[[16.9,24.7,-22.0,-9.4,18.2,19.7,1.9,-1.1,0.0],
[0.0,0.0,-7.5,15.2,-1.9,0.0,0.0,-1.1,-19.5],
[15.3,24.7,-17.8,-17.3,-14.1,19.7,1.9,-1.1,0.0],
[0.0,24.7,0.0,-17.3,30.8,-24.0,-17.6,-1.1,-13.7],
[16.9,19.3,-9.1,0.0,0.0,-41.0,0.0,-1.1,-1.2],
[51.1,24.7,-7.5,-17.3,-5.7,19.7,1.9,0.0,-19.5],
[16.9,54.2,34.0,-17.3,0.0,19.7,1.9,25.7,27.4]]
=>
[[16.9,-22.0,18.2,1.9,0.0],
[0.0,-7.5,-1.9,0.0,-19.5],
[15.3,-17.8,-14.1,1.9,0.0],
[0.0,0.0,30.8,-17.6,-13.7],
[16.9,-9.1,0.0,0.0,-1.2],
[51.1,-7.5,-5.7,1.9,-19.5],
[16.9,34.0,0.0,1.9,27.4]]

[[1.7,-28.9,-27.2,-9.2,-12.4,9.7,-9.1,17.9,23.1,-51.8,-55.5,9.2,23.8,-31.7,-11.2],
[1.2,-32.5,-29.3,-9.9,-12.3,10.1,-9.1,18.3,23.8,-53.4,-60.2,11.8,27.2,-36.1,-14.3],
[0.7,-35.6,-31.5,-10.8,-12.6,10.3,-8.8,19.0,24.8,-56.0,-64.5,13.5,30.0,-38.4,-16.6]]
=>
[[1.7,-27.2,-12.4,-9.1,23.1,-55.5,23.8,-11.2],
[1.2,-29.3,-12.3,-9.1,23.8,-60.2,27.2,-14.3],
[0.7,-31.5,-12.6,-8.8,24.8,-64.5,30.0,-16.6]]

[[-17.7,7.2,13.6,51.5,-4.4,25.6],
[-12.9,10.4,3.6,41.8,-13.1,23.1],
[-14.5,14.4,7.2,51.2,-7.6,23.7],
[-36.4,-52.2,9.6,33.0,4.2,-22.4],
[-47.6,-39.3,-1.5,27.3,-0.6,-18.3]]
=>
[[-17.7,13.6,-4.4],
[-12.9,3.6,-13.1],
[-14.5,7.2,-7.6],
[-36.4,9.6,4.2],
[-47.6,-1.5,-0.6]]

[[-10.1,-21.7,-24.8,-0.4,-20.8],
[-5.0,-7.6,-17.6,-9.6,-1.7],
[2.8,-27.6,-16.3,-30.5,16.7],
[12.7,-21.3,-14.7,-65.0,4.3],
[0.3,3.3,8.7,-17.0,-54.9],
[-8.2,-14.4,-0.8,-29.6,-51.7],
[-5.8,-26.4,-18.6,17.7,44.5],
[21.4,16.7,7.7,-3.3,4.1],
[11.4,13.3,13.6,-15.1,-15.6]]
=>
[[-10.1,-24.8,-20.8],
[-5.0,-17.6,-1.7],
[2.8,-16.3,16.7],
[12.7,-14.7,4.3],
[0.3,8.7,-54.9],
[-8.2,-0.8,-51.7],
[-5.8,-18.6,44.5],
[21.4,7.7,4.1],
[11.4,13.6,-15.6]]

[[19.6,-1.3,66.7,-59.3,-4.0,9.0,15.0,32.2,24.9,-0.5,18.3,53.0,13.0,39.2],
[-9.7,-16.2,1.5,26.2,-35.7,-66.8,-9.3,-28.8,3.0,-30.5,12.9,-1.3,-25.5,-20.3],
[-11.9,36.6,-9.3,28.5,11.9,-5.8,-9.3,-41.6,-17.8,-1.2,6.4,-23.0,23.2,3.5],
[22.3,-6.0,17.2,11.3,-20.8,15.4,-19.4,25.0,32.9,-14.2,21.0,26.0,23.4,-11.0],
[63.4,44.0,-16.3,11.9,-37.0,-42.2,10.7,9.7,-12.1,-43.8,-16.8,-16.9,13.8,20.1]]
=>
[[19.6,66.7,-4.0,15.0,24.9,18.3,13.0],
[-9.7,1.5,-35.7,-9.3,3.0,12.9,-25.5],
[-11.9,-9.3,11.9,-9.3,-17.8,6.4,23.2],
[22.3,17.2,-20.8,-19.4,32.9,21.0,23.4],
[63.4,-16.3,-37.0,10.7,-12.1,-16.8,13.8]]

[[26.6,2.7,54.8,2.7],
[36.3,7.3,37.9,-8.9],
[2.6,3.7,43.1,-13.8],
[26.7,3.3,63.1,13.5],
[18.4,12.3,-41.9,-30.9],
[34.2,13.0,-3.7,3.1],
[-9.3,-5.0,21.7,-27.0],
[-7.5,27.5,48.4,35.9],
[22.8,12.2,-27.0,-8.2],
[13.0,26.9,40.9,-9.1]]
=>
[[26.6,54.8],
[36.3,37.9],
[2.6,43.1],
[26.7,63.1],
[18.4,-41.9],
[34.2,-3.7],
[-9.3,21.7],
[-7.5,48.4],
[22.8,-27.0],
[13.0,40.9]]

[[2.4,33.1,-5.9,-36.5,11.3,11.9,17.0,-29.5,10.4,7.8,38.5],
[-28.6,11.8,-42.0,-4.1,-12.5,-12.4,44.0,19.7,29.8,3.3,-12.3],
[-26.5,-2.7,-27.5,10.5,-39.2,-23.7,-9.7,4.3,-32.2,-13.8,19.8],
[27.4,12.9,40.6,18.0,39.1,-11.7,-3.5,-23.9,5.1,26.9,36.0],
[-57.4,17.5,71.8,62.0,-54.3,66.9,27.8,-8.2,29.9,19.6,-13.2],
[-46.9,36.0,-53.5,-6.4,43.2,-33.2,37.7,-52.3,5.3,-1.9,-17.4]]
=>
[[2.4,-5.9,11.3,17.0,10.4,38.5],
[-28.6,-42.0,-12.5,44.0,29.8,-12.3],
[-26.5,-27.5,-39.2,-9.7,-32.2,19.8],
[27.4,40.6,39.1,-3.5,5.1,36.0],
[-57.4,71.8,-54.3,27.8,29.9,-13.2],
[-46.9,-53.5,43.2,37.7,5.3,-17.4]]
